Look-ups in named tables: a row name and a column name give one cell, copied from the table.

vikiv =
|  | tilufed | dinivi |
|---|---|---|
| vig | 193 | 212 |
| pof | 161 | 148 |
| bofuzi | 54 | 52 |
| sovepo | 64 | 13 |

tilufed of bofuzi is 54
tilufed of sovepo is 64
dinivi of sovepo is 13
tilufed of vig is 193
dinivi of vig is 212
dinivi of bofuzi is 52
tilufed of pof is 161
dinivi of pof is 148
Which row has the largest dinivi? vig

Table dasek
	pibir	satogen	fur	bebuso	koviv	dese
tasun	2434	4108	6389	6796	2628	1961
dak	8372	5289	1138	7853	5305	7592
riv	1054	7335	1571	1101	8688	5346

What is the bebuso of tasun in dasek?
6796
What is the pibir of dak in dasek?
8372
What is the koviv of riv in dasek?
8688
What is the koviv of tasun in dasek?
2628
What is the fur of riv in dasek?
1571
What is the satogen of tasun in dasek?
4108
What is the koviv of dak in dasek?
5305
What is the satogen of riv in dasek?
7335
What is the satogen of dak in dasek?
5289
What is the pibir of riv in dasek?
1054
What is the fur of dak in dasek?
1138
What is the pibir of tasun in dasek?
2434
What is the dese of tasun in dasek?
1961
What is the fur of tasun in dasek?
6389
What is the bebuso of riv in dasek?
1101
What is the bebuso of dak in dasek?
7853
What is the dese of dak in dasek?
7592
What is the dese of riv in dasek?
5346

kir:
	mezoge	muzonab	nibeped	fule	tedo	zus	rane	mosis	mipunan	faki
vetaber	5.0	1.0	-0.2	5.5	3.5	-2.4	-1.8	-4.3	0.6	4.5
sigi	-0.5	1.3	-3.2	-1.7	0.4	0.7	0.2	0.4	0.0	-0.6
sugag	-0.3	-2.0	4.6	1.1	-1.4	-0.5	0.1	0.4	-0.1	-0.1
guf	-4.1	0.1	-2.1	-5.3	-2.3	2.2	1.4	3.4	-0.5	-3.8
zuge	-1.7	0.8	-2.5	-2.7	-0.5	1.2	0.7	1.5	-0.1	-1.6
bakom	-6.0	-3.8	7.2	-4.4	-5.7	2.3	2.6	5.8	-0.5	-5.1
zed	-0.9	0.9	-2.4	-1.8	0.0	0.8	0.3	0.7	-0.1	-0.9
pilef	4.3	0.7	0.4	5.0	2.9	-2.1	-1.6	-3.7	0.5	3.9
mikuru	-1.0	1.0	-2.9	-2.0	0.1	0.8	0.3	0.7	-0.1	-1.0
leziva	-1.9	0.7	-2.5	-3.0	-0.7	1.3	0.7	1.6	-0.2	-1.8
feban	8.6	2.4	-2.6	8.9	6.4	-4.2	-3.5	-7.9	0.8	7.7
femoma	-6.8	-4.1	7.9	-5.1	-6.4	2.7	3.0	6.6	-0.6	-5.8
gesuvem	-4.0	0.0	-1.8	-5.1	-2.3	2.2	1.5	3.4	-0.4	-3.7
biti	2.7	0.1	1.4	3.4	1.6	-1.3	-0.8	-2.1	0.4	2.5

zed, fule: -1.8
vetaber, nibeped: -0.2
sigi, faki: -0.6
sigi, tedo: 0.4
guf, tedo: -2.3
gesuvem, faki: -3.7
pilef, rane: -1.6
gesuvem, mosis: 3.4
Row with the largest zus: femoma

timek.csv
,zogagar,pes
sug,8228,561
sipadu,5125,1529
dizug,2239,9725
duf,4517,8307
mok,6756,501
ver,9907,1212

pes of duf: 8307
zogagar of dizug: 2239
zogagar of ver: 9907
pes of ver: 1212
pes of dizug: 9725
zogagar of mok: 6756
pes of mok: 501
zogagar of duf: 4517
pes of sipadu: 1529
pes of sug: 561
zogagar of sipadu: 5125
zogagar of sug: 8228

gis:
	zik	zuda	kez	gibirov
rili	9	121	167	17
nog	0	61	208	43
nopeb	47	4	55	208
rigak	22	3	98	187
lifufof	40	2	67	207
safav	1	44	206	62
kapim	141	145	11	7
bokilod	6	19	170	123

What is the gibirov of nog in gis? 43
What is the zik of rili in gis? 9
What is the gibirov of safav in gis? 62
What is the gibirov of nopeb in gis? 208
What is the kez of nog in gis? 208
What is the zik of rigak in gis? 22
What is the zuda of rili in gis? 121
What is the zuda of bokilod in gis? 19
What is the gibirov of rili in gis? 17
What is the zik of nog in gis? 0
What is the zuda of rigak in gis? 3
What is the gibirov of kapim in gis? 7
Row with the largest zik: kapim

sorum:
	navinu	zon	nepes	kuz	kodagak	mul
lenori	61	140	31	100	93	229
moz	65	137	77	147	90	150
rolo	85	138	132	186	114	53
fum	111	120	70	96	150	95
pataso	117	110	64	53	183	95
vuka	93	125	142	186	135	16
tol	35	143	37	139	57	235
tobog	77	126	28	57	141	192

vuka, mul => 16
pataso, navinu => 117
tobog, kuz => 57
vuka, zon => 125
tobog, nepes => 28
pataso, nepes => 64
tol, kuz => 139
vuka, kodagak => 135
moz, mul => 150
fum, navinu => 111
fum, kodagak => 150
moz, navinu => 65

Table kefi
fields: zezur, mezofef, rek, sazu, lepi
tenotu: [0.35, 0.01, 0.23, 0.02, 0.58]
mene: [0.11, -0.87, 0.71, 0.03, -0.41]
vesipil: [-0.13, 0.65, 0.04, 0.34, 0.24]
saso: [-0.19, 0.22, 0.31, 0.36, -0.12]
veg: [-0.20, -0.05, 0.39, 0.15, -0.02]
vivuvo: [-0.15, -0.42, 0.60, 0.15, -0.43]

rek of vesipil: 0.04
lepi of tenotu: 0.58
sazu of mene: 0.03
mezofef of veg: -0.05
rek of tenotu: 0.23
lepi of veg: -0.02
rek of veg: 0.39
sazu of tenotu: 0.02
lepi of saso: -0.12
lepi of mene: -0.41
sazu of vivuvo: 0.15
sazu of veg: 0.15
zezur of mene: 0.11
rek of vivuvo: 0.60
zezur of vesipil: -0.13
mezofef of saso: 0.22
lepi of vesipil: 0.24

Table luvi
|  | pav | losadol | momudo | lefi | lebi | gub | gadoko | rizube |
|---|---|---|---|---|---|---|---|---|
| somuna | 173 | 143 | 147 | 215 | 217 | 158 | 248 | 161 |
| ribam | 217 | 219 | 175 | 232 | 153 | 226 | 48 | 236 |
| rurofid | 205 | 188 | 205 | 138 | 119 | 169 | 66 | 187 |
| dipi | 187 | 178 | 136 | 253 | 221 | 187 | 187 | 203 |
| gugiruk | 203 | 155 | 158 | 181 | 197 | 136 | 167 | 177 |

gadoko of rurofid = 66
lefi of rurofid = 138
momudo of ribam = 175
losadol of ribam = 219
lebi of gugiruk = 197
gadoko of somuna = 248
lebi of somuna = 217
lebi of dipi = 221
losadol of rurofid = 188
pav of somuna = 173
gub of somuna = 158
lebi of rurofid = 119
gadoko of gugiruk = 167
gub of dipi = 187
rizube of dipi = 203
momudo of somuna = 147
gub of rurofid = 169
momudo of rurofid = 205

